Below are the code and all the weights of a small trained network. Each question names an input and a target symbol and asks about switching units off, where a switched-off unit gives its printed mean instead of its output.

import numpy as np


def w(rows, s, z=0):
    codes = np.array(rows[::2]) - 128.0
    scale = np.full(codes.shape[1], s)
    scale[-1] = z or s
    return codes * scale


def norm(h):
    return h / np.sqrt((h * h).mean(-1, keepdims=True) + 1e-5)


def f(y):
    return y / 2 * (1 + np.tanh(0.7978845608 * (y + 0.044715 * y**3)))


def softmax(a):
    e = np.exp(a - a.max(-1, keepdims=True))
    return e / e.sum(-1, keepdims=True)


def log_softmax(a):
    a = a - a.max(-1, keepdims=True)
    return a - np.log(np.exp(a).sum(-1, keepdims=True))


def net(x, mask):
    ids = ['ΓΔΛΨαβεηθμξστφω'.index(c) for c in x.split()]
    T = len(ids)
    res = E[ids] + P[:T]
    u = 0
    for l in range(2):
        q, k, v = (norm(res) @ M[l].T for M in (Q, K, V))
        z = softmax(np.where(np.tri(T) > 0, q @ k.T / 3**0.5, -1e9)) @ v
        res = res + np.where(mask[u], z, O[l][:, -1]) @ O[l][:, :-1]
        u += 1
        y = f(norm(res) @ A[l][:, :-1].T + A[l][:, -1])
        res = res + np.where(mask[u : u + 4], y, B[l][:, -1]) @ B[l][:, :-1]
        u += 4
    return log_softmax(norm(res)[-1] @ U[:, :-1].T + U[:, -1])


Q, K, V, O, A, B = {}, {}, {}, {}, {}, {}
E = w([
[189,145,96,106],'Γ',
[131,149,153,158],'Δ',
[172,124,79,125],'Λ',
[122,122,140,189],'Ψ',
[161,152,145,167],'α',
[89,129,142,198],'β',
[87,154,152,181],'ε',
[119,175,157,191],'η',
[125,111,149,143],'θ',
[101,11,84,87],'μ',
[131,127,177,40],'ξ',
[115,81,115,153],'σ',
[130,118,154,141],'τ',
[30,214,215,38],'φ',
[72,77,114,183],'ω',
],0.012)
P = w([
[112,159,28,42],'0',
[70,146,254,155],'1',
[129,149,228,118],'2',
[186,240,251,138],'3',
[138,142,228,115],'4',
[139,191,238,125],'5',
[147,128,220,112],'6',
[107,156,225,129],'7',
[140,137,208,121],'8',
[159,164,227,125],'9',
[108,139,186,157],'10',
[124,156,227,143],'11',
[128,153,203,138],'12',
[147,157,220,118],'13',
],0.0065)
Q[0] = w([
[197,193,120,110],'0.h0',
[133,149,11,38],'0.h0',
[159,117,146,63],'0.h0',
],0.011)
K[0] = w([
[85,98,165,152],'0.h0',
[180,82,255,176],'0.h0',
[124,78,189,156],'0.h0',
],0.011)
V[0] = w([
[237,114,52,95],'0.h0',
[173,226,54,172],'0.h0',
[152,57,113,255],'0.h0',
],0.0087)
O[0] = w([
[247,83,106,109,130],'0.h0',
[202,173,67,156,252],'0.h0',
[106,92,148,239,91],'0.h0',
],0.014,0.0045)
A[0] = w([
[137,153,135,1,254],'0.n0',
[106,108,26,97,193],'0.n1',
[163,163,188,153,14],'0.n2',
[161,227,126,125,160],'0.n3',
],0.0098,0.0016)
B[0] = w([
[2,139,124,174,207],'0.n0',
[158,96,227,145,133],'0.n1',
[139,85,51,118,172],'0.n2',
[88,36,52,60,254],'0.n3',
],0.0084,0.0043)
Q[1] = w([
[17,137,85,144],'1.h0',
[191,131,48,148],'1.h0',
[173,250,124,2],'1.h0',
],0.008)
K[1] = w([
[119,133,174,165],'1.h0',
[250,134,51,186],'1.h0',
[195,255,184,79],'1.h0',
],0.0083)
V[1] = w([
[31,156,137,77],'1.h0',
[55,114,80,191],'1.h0',
[48,8,150,81],'1.h0',
],0.011)
O[1] = w([
[129,124,19,98,111],'1.h0',
[155,247,133,184,252],'1.h0',
[232,180,189,65,112],'1.h0',
],0.012,0.0024)
A[1] = w([
[42,134,163,101,184],'1.n0',
[87,90,228,174,241],'1.n1',
[140,139,207,140,252],'1.n2',
[1,204,100,33,97],'1.n3',
],0.0088,0.0015)
B[1] = w([
[98,214,181,147,147],'1.n0',
[72,162,251,118,204],'1.n1',
[165,196,109,109,178],'1.n2',
[74,90,255,171,255],'1.n3',
],0.0094,0.0048)
U = w([
[175,56,127,93,183],'Γ',
[109,75,75,95,63],'Δ',
[170,69,149,116,64],'Λ',
[139,93,161,219,164],'Ψ',
[164,82,113,125,161],'α',
[129,166,97,147,33],'β',
[94,180,62,98,81],'ε',
[93,110,45,142,139],'η',
[145,122,118,50,200],'θ',
[210,145,162,68,178],'μ',
[98,115,153,48,197],'ξ',
[174,93,247,105,23],'σ',
[127,105,133,69,185],'τ',
[48,140,153,60,7],'φ',
[183,213,159,122,225],'ω',
],0.013,0.0014)

Each question gives the input, a string of symbols that net reads in full, and the target symbol t.
The units are the heads (3 rows each of Q, K, V and O) and the neurons (one row each of A and B). Each row of codes is followed by its name. A weight is (code - 128) times the scale printed after its matrix; where a second scale follows, it is the last column's (O, A, B and U).
mask holds one flag per unit, layer by layer, with each layer's heads first. A switched-off unit (its flag False) gives its mean, the last column of its rows in O or B, instead of its output. The means were averaged over made-up inputs and are rounded, as every weight is.
A unit's drop is (log p(t) with every unit on - log p(t) with that unit switched off) / (log p(t) with every unit on - log p(t) with every unit switched off).
The circuit of an input: a set's keep is (log p(t) with only the set's units on - log p(t) with every unit switched off) / (log p(t) with every unit on - log p(t) with every unit switched off). Starting from all 10 units, units are removed one at a time, each time the one whose removal leaves the highest keep (on an exact tie, the one counted first), for as long as the keep stays at least 0.8.
circuit, biggest first: the units of the circuit, biggest drop first
most important unit: the unit with the biggest drop
top k neurons: the k neurons with the biggest drops, biggest first
k most important neurons of layer l: the k neurons of layer l with the biggest drops, biggest first
drop when u is switched off: that unit's drop, to one decimal
input μ α ω τ ξ Δ ω Ψ σ Ψ, target μ: circuit, biggest first -> (1.h0 0.h0)
input φ ξ η α α φ θ σ θ Ψ μ ε β σ, target φ: most important unit -> 0.h0
input ε η ε ε ω ω β σ η Δ, target ε: circuit, biggest first -> (1.h0 0.h0)
input η η ε Ψ α σ σ β α Ψ ω ω α, target η: circuit, biggest first -> (0.h0 1.h0)
input σ σ φ φ η ω Ψ Ψ σ Δ ε, target σ: circuit, biggest first -> (1.h0 0.h0)
input ε α Ψ, target ε: circuit, biggest first -> (0.h0 1.h0)
input σ σ φ θ η ω β θ Ψ Δ Λ ω, target σ: circuit, biggest first -> (0.h0 1.h0)
input ε μ η θ ω θ β Ψ α Γ Ψ σ β, target ε: circuit, biggest first -> (1.h0 0.h0)
input Ψ ω φ Δ σ ε, target Ψ: circuit, biggest first -> (0.h0 1.h0)
input μ α Δ τ, target μ: circuit, biggest first -> (1.h0 0.n0 0.h0)
input η Δ Ψ θ Ψ σ Γ Ψ σ φ ε Γ β ω, target η: top 2 neurons -> (0.n3 1.n3)
input ε α σ ε Γ σ α, target ε: circuit, biggest first -> (0.h0 1.h0)
input φ α Λ ω Ψ, target φ: top 2 neurons -> (1.n3 0.n0)
input μ Ψ ε ε θ Γ Ψ ω ω Ψ Ψ σ η, target μ: most important unit -> 1.h0
input ω θ α σ Ψ Ψ ω Ψ Ψ η Ψ, target ω: 2 most important neurons of layer 1 -> (1.n3 1.n2)
input Δ Γ μ, target μ: top 2 neurons -> (0.n0 0.n1)
input σ β ω ω, target σ: 2 most important neurons of layer 0 -> (0.n3 0.n0)
input Ψ ω Ψ μ σ θ, target Ψ: drop when 0.h0 is switched off -> 2.7
input η ε Ψ σ ξ σ, target η: drop when 0.n2 is switched off -> 0.0
input η ξ σ σ, target η: drop when 0.h0 is switched off -> 0.7
input ω ω Δ Γ Ψ Ψ Ψ ξ ε ω Γ σ, target ω: circuit, biggest first -> (1.h0)
input μ σ Ψ Γ φ α Ψ Ψ θ ε ω, target μ: drop when 1.h0 is switched off -> 0.5
input μ ω ω φ Γ η, target μ: circuit, biggest first -> (0.h0 1.h0)
